Below are the code and all the weights of a small trained network. Each question names an input and a class and asks about switching units off, where a switched-off unit gives its printed mean instead of its output.

import numpy as np


def w(rows, s, z=0):
    codes = np.array(rows[::2]) - 128.0
    scale = np.full(codes.shape[1], s)
    scale[-1] = z or s
    return codes * scale


def f(y):
    return y / 2 * (1 + np.tanh(0.7978845608 * (y + 0.044715 * y**3)))


def log_softmax(a):
    a = a - a.max(-1, keepdims=True)
    return a - np.log(np.exp(a).sum(-1, keepdims=True))


def net(x, mask):
    res = np.array(x, float).reshape(1, 7) / 4 @ E
    y = f(res @ A[0][:, :-1].T + A[0][:, -1])
    res = res + np.where(mask, y, B[0][:, -1]) @ B[0][:, :-1]
    return log_softmax(res[-1] @ U[:, :-1].T + U[:, -1])


A, B = {}, {}
E = w([
[129,126,129,131],'x0',
[125,129,132,130],'x1',
[130,128,126,127],'x2',
[146,188,36,214],'x3',
[254,186,216,179],'x4',
[69,224,149,48],'x5',
[17,119,205,201],'x6',
],0.0078)
A[0] = w([
[152,109,144,93,138],'N0',
[157,123,95,84,252],'N1',
[98,150,134,120,126],'N2',
[92,95,81,125,40],'N3',
[126,157,87,159,89],'N4',
[165,139,174,133,26],'N5',
[166,124,108,117,230],'N6',
[106,80,129,86,48],'N7',
[130,103,152,79,229],'N8',
[133,87,140,136,209],'N9',
[87,118,168,143,230],'N10',
[154,145,128,150,98],'N11',
[109,177,140,111,103],'N12',
[102,159,120,105,10],'N13',
[65,118,115,159,99],'N14',
[106,170,84,171,171],'N15',
[153,110,192,105,141],'N16',
[122,243,161,122,70],'N17',
[224,135,207,174,88],'N18',
[128,89,172,75,143],'N19',
[136,42,106,217,112],'N20',
[117,202,150,106,86],'N21',
[86,200,135,78,97],'N22',
[119,91,152,85,74],'N23',
[108,150,33,176,88],'N24',
[163,186,151,185,40],'N25',
[118,144,90,164,100],'N26',
[52,125,160,146,189],'N27',
[100,154,193,192,231],'N28',
[174,183,156,118,106],'N29',
[94,123,63,121,61],'N30',
[150,126,91,87,218],'N31',
[159,60,134,165,73],'N32',
[184,66,162,186,91],'N33',
[138,254,87,184,118],'N34',
],0.015,0.0041)
B[0] = w([
[132,203,203,168,159],'N0',
[64,167,104,238,198],'N1',
[154,109,101,127,151],'N2',
[56,26,129,59,174],'N3',
[179,117,204,111,158],'N4',
[56,91,149,62,159],'N5',
[101,201,94,183,179],'N6',
[119,100,170,102,165],'N7',
[163,149,147,194,192],'N8',
[235,169,119,149,180],'N9',
[132,164,81,181,212],'N10',
[38,127,210,98,144],'N11',
[181,86,87,116,157],'N12',
[150,76,116,86,137],'N13',
[89,109,116,161,194],'N14',
[187,137,174,162,194],'N15',
[105,140,187,172,190],'N16',
[164,95,81,53,202],'N17',
[15,87,96,89,255],'N18',
[182,176,152,108,193],'N19',
[163,116,81,120,251],'N20',
[224,81,24,59,174],'N21',
[240,159,75,88,197],'N22',
[193,99,217,90,161],'N23',
[183,118,229,82,210],'N24',
[68,111,181,71,183],'N25',
[145,142,144,115,159],'N26',
[127,177,123,175,232],'N27',
[96,179,69,169,251],'N28',
[65,132,99,117,181],'N29',
[77,76,198,52,178],'N30',
[19,227,89,211,186],'N31',
[255,133,85,79,191],'N32',
[175,83,77,71,222],'N33',
[143,106,207,174,226],'N34',
],0.0058,0.0093)
U = w([
[226,113,35,25,39],'0',
[72,99,143,16,150],'1',
[202,159,250,100,47],'2',
[154,159,102,111,253],'3',
[153,156,102,111,244],'4',
[122,182,65,156,27],'5',
],0.012,0.0052)

Each question gives the input, the list of numbers given to net, and the class t.
The units are the neurons (one row each of A and B). Each row of codes is followed by its name. A weight is (code - 128) times the scale printed after its matrix; where a second scale follows, it is the last column's (A, B and U).
mask holds one flag per neuron, in row order. A switched-off neuron (its flag False) gives its mean, the last column of its row in B, instead of its output. The means were averaged over made-up inputs and are rounded, as every weight is.
A unit's drop is (log p(t) with every unit on - log p(t) with that unit switched off) / (log p(t) with every unit on - log p(t) with every unit switched off).
The circuit of an input: a set's keep is (log p(t) with only the set's units on - log p(t) with every unit switched off) / (log p(t) with every unit on - log p(t) with every unit switched off). Starting from the 12 units with the biggest drops (on a tie, the unit counted first), units are removed one at a time, each time the one whose removal leaves the highest keep (on an exact tie, the one counted first), for as long as the keep stays at least 0.8.
circuit, biggest first: the units of the circuit, biggest drop first
most important unit: the unit with the biggest drop
k most important neurons: the k neurons with the biggest drops, biggest first
input [5,0,2,8,-8,3,-4], class 1: circuit, biggest first : N30
input [-1,-1,4,-1,-7,1,-6], class 1: circuit, biggest first : N30; N3
input [6,6,-8,0,-2,6,-2], class 0: circuit, biggest first : N22; N21
input [0,-7,-8,5,-4,7,0], class 0: circuit, biggest first : N22; N21
input [-4,6,-1,-5,0,3,7], class 5: circuit, biggest first : N28; N10
input [6,-2,2,8,-3,8,0], class 0: circuit, biggest first : N21; N22
input [1,4,5,-3,-1,5,-6], class 5: circuit, biggest first : N31; N1
input [5,0,-5,7,-4,3,-5], class 2: circuit, biggest first : N24; N34; N4
input [5,-5,0,-1,-8,0,-8], class 1: circuit, biggest first : N30; N3
input [8,0,-3,6,-8,5,2], class 1: 2 most important neurons : N30; N3
input [-3,-7,3,6,7,-6,1], class 1: circuit, biggest first : N18; N25
input [-4,-6,-5,5,-8,-3,6], class 1: 2 most important neurons : N3; N30
input [6,5,-1,7,4,-5,3], class 2: 2 most important neurons : N34; N24
input [5,4,2,-7,-3,-4,7], class 2: most important unit : N23
input [-6,0,1,1,-4,5,7], class 5: 2 most important neurons : N27; N10
input [7,-1,7,4,-5,8,0], class 0: 2 most important neurons : N22; N21
input [5,-5,-5,5,6,-1,2], class 1: 2 most important neurons : N18; N25
input [1,-3,6,-8,3,-5,-5], class 2: 2 most important neurons : N0; N16
input [4,-7,1,4,-1,-2,-6], class 4: 2 most important neurons : N24; N28
input [-8,-6,-8,-8,-5,2,7], class 2: most important neuron : N23
